Below are the code and all the weights of a small trained network. Each question names an input and a class and asks about switching units off, where a switched-off unit gives its printed mean instead of its output.

import numpy as np


def w(rows, s, z=0):
    codes = np.array(rows[::2]) - 128.0
    scale = np.full(codes.shape[1], s)
    scale[-1] = z or s
    return codes * scale


def norm(h):
    return h / np.sqrt((h * h).mean(-1, keepdims=True) + 1e-5)


def f(y):
    return np.maximum(y, 0)


def log_softmax(a):
    a = a - a.max(-1, keepdims=True)
    return a - np.log(np.exp(a).sum(-1, keepdims=True))


def net(x, mask):
    res = np.array(x, float).reshape(1, 4) / 4 @ E
    u = 0
    for l in range(3):
        y = f(norm(res) @ A[l][:, :-1].T + A[l][:, -1])
        res = res + np.where(mask[u : u + 11], y, B[l][:, -1]) @ B[l][:, :-1]
        u += 11
    return log_softmax(norm(res)[-1] @ U[:, :-1].T + U[:, -1])


A, B = {}, {}
E = w([
[7,161,193,30,223],'x0',
[107,74,24,50,142],'x1',
[44,168,67,213,127],'x2',
[133,231,99,76,47],'x3',
],0.0019)
A[0] = w([
[63,122,32,88,150,130],'L0N0',
[124,22,175,137,138,89],'L0N1',
[39,136,83,218,79,75],'L0N2',
[146,47,26,36,160,5],'L0N3',
[137,168,234,169,144,57],'L0N4',
[207,105,131,123,92,140],'L0N5',
[136,87,18,130,149,96],'L0N6',
[131,119,48,112,144,84],'L0N7',
[122,129,181,54,117,85],'L0N8',
[90,4,135,211,184,66],'L0N9',
[172,208,207,225,127,171],'L0N10',
],0.0037,0.0023)
B[0] = w([
[70,106,179,214,72,207],'L0N0',
[125,137,100,162,219,177],'L0N1',
[84,171,67,232,197,191],'L0N2',
[64,41,198,105,47,192],'L0N3',
[67,45,155,128,5,179],'L0N4',
[81,123,97,126,225,198],'L0N5',
[8,90,205,120,73,186],'L0N6',
[78,116,67,74,98,158],'L0N7',
[125,130,61,229,197,178],'L0N8',
[161,67,152,180,239,209],'L0N9',
[30,59,125,95,73,254],'L0N10',
],0.0025)
A[1] = w([
[172,241,117,73,91,103],'L1N0',
[88,209,106,95,47,192],'L1N1',
[71,159,124,73,155,4],'L1N2',
[125,164,91,70,85,71],'L1N3',
[133,150,191,151,121,18],'L1N4',
[38,171,136,121,204,71],'L1N5',
[236,92,194,44,130,180],'L1N6',
[161,76,50,220,63,154],'L1N7',
[152,218,69,112,105,196],'L1N8',
[135,125,146,146,215,27],'L1N9',
[227,86,2,178,93,57],'L1N10',
],0.0052,0.0013)
B[1] = w([
[167,8,106,216,189,180],'L1N0',
[132,4,127,196,213,239],'L1N1',
[193,141,185,79,121,181],'L1N2',
[121,67,169,163,168,172],'L1N3',
[98,97,122,98,26,145],'L1N4',
[225,185,140,15,115,239],'L1N5',
[19,248,2,196,138,212],'L1N6',
[139,187,181,15,156,255],'L1N7',
[139,73,160,135,200,178],'L1N8',
[175,73,105,138,127,174],'L1N9',
[151,170,219,49,137,212],'L1N10',
],0.0043,0.0031)
A[2] = w([
[84,126,168,89,220,204],'L2N0',
[172,81,84,65,132,102],'L2N1',
[133,61,67,67,53,75],'L2N2',
[106,122,187,161,17,63],'L2N3',
[108,110,103,52,99,148],'L2N4',
[114,145,193,166,85,99],'L2N5',
[118,186,2,153,179,6],'L2N6',
[169,175,177,237,97,226],'L2N7',
[94,227,77,106,125,79],'L2N8',
[81,221,72,158,181,6],'L2N9',
[105,145,67,121,197,144],'L2N10',
],0.0039,0.0012)
B[2] = w([
[201,141,61,159,77,255],'L2N0',
[93,168,195,219,122,158],'L2N1',
[61,130,126,153,84,144],'L2N2',
[5,74,134,81,107,143],'L2N3',
[114,137,147,126,67,165],'L2N4',
[90,87,39,92,80,146],'L2N5',
[99,220,110,145,129,144],'L2N6',
[157,122,72,29,115,152],'L2N7',
[158,117,122,186,143,150],'L2N8',
[70,254,39,192,153,147],'L2N9',
[153,151,184,200,52,171],'L2N10',
],0.0037,0.0046)
U = w([
[175,21,135,193,199,254],'0',
[187,209,185,11,111,164],'1',
[2,59,131,88,31,52],'2',
[98,237,62,202,122,33],'3',
],0.0081,0.00065)

Each question gives the input, the list of numbers given to net, and the class t.
The units are the neurons (one row each of A and B). Each row of codes is followed by its name. A weight is (code - 128) times the scale printed after its matrix; where a second scale follows, it is the last column's (A, B and U).
mask holds one flag per neuron, layer by layer. A switched-off neuron (its flag False) gives its mean, the last column of its row in B, instead of its output. The means were averaged over made-up inputs and are rounded, as every weight is.
A unit's drop is (log p(t) with every unit on - log p(t) with that unit switched off) / (log p(t) with every unit on - log p(t) with every unit switched off).
The circuit of an input: a set's keep is (log p(t) with only the set's units on - log p(t) with every unit switched off) / (log p(t) with every unit on - log p(t) with every unit switched off). Starting from the 12 units with the biggest drops (on a tie, the unit counted first), units are removed one at a time, each time the one whose removal leaves the highest keep (on an exact tie, the one counted first), for as long as the keep stays at least 0.8.
units of the circuit, in order: the units of the circuit, biggest drop first
unit that matters most: the unit with the biggest drop
top k neurons: the k neurons with the biggest drops, biggest first
top k neurons in layer l: the k neurons of layer l with the biggest drops, biggest first
input [-5,7,2,5], class 2: top 4 neurons in layer 0	[L0N6, L0N3, L0N7, L0N0]
input [4,-5,-4,1], class 2: unit that matters most	L0N4
input [-8,-5,5,4], class 1: units of the circuit, in order	[L1N7, L1N10]
input [-6,0,-7,4], class 3: top 2 neurons	[L1N6, L1N5]
input [-7,3,-4,-6], class 1: units of the circuit, in order	[L1N10, L1N7]
input [7,4,4,-6], class 1: units of the circuit, in order	[L1N5, L1N1]
input [-4,-5,2,-4], class 2: units of the circuit, in order	[L0N10, L1N1, L2N3]
input [-5,6,3,2], class 2: units of the circuit, in order	[L0N6, L2N2]
input [-5,8,3,8], class 0: units of the circuit, in order	[L1N1, L1N8]
input [8,-1,-6,8], class 0: top 2 neurons	[L1N0, L1N1]
input [0,3,-8,-5], class 3: top 2 neurons	[L1N6, L1N1]
input [6,-5,-2,6], class 0: units of the circuit, in order	[L1N1, L1N0, L1N7]
input [3,-6,-7,5], class 3: top 2 neurons in layer 0	[L0N0, L0N6]
input [8,-2,5,0], class 1: units of the circuit, in order	[L1N5]
input [7,6,8,8], class 0: top 4 neurons in layer 1	[L1N1, L1N8, L1N6, L1N3]
input [-8,-8,-1,-6], class 1: top 2 neurons in layer 1	[L1N7, L1N1]
input [-6,-4,-4,-1], class 1: top 2 neurons in layer 1	[L1N10, L1N7]
input [2,-4,2,3], class 2: top 2 neurons	[L0N4, L0N10]
input [8,-3,4,-5], class 1: top 2 neurons	[L1N5, L1N1]
input [3,-2,0,-2], class 1: top 3 neurons	[L1N5, L1N1, L1N0]
input [2,8,-6,5], class 2: unit that matters most	L0N3
input [-2,2,-5,5], class 0: top 2 neurons	[L1N0, L0N9]
input [-2,5,5,2], class 2: top 2 neurons	[L1N6, L0N6]
input [-8,5,6,-1], class 1: top 2 neurons	[L1N7, L1N10]
input [2,6,8,-4], class 3: top 4 neurons in layer 0	[L0N2, L0N10, L0N4, L0N9]
input [0,-3,1,-2], class 2: top 2 neurons	[L0N4, L1N1]
input [-3,-2,-4,5], class 0: top 2 neurons	[L1N0, L0N9]
input [-7,-7,-3,0], class 1: units of the circuit, in order	[L1N7]
input [-2,4,4,1], class 2: top 2 neurons	[L0N6, L1N6]
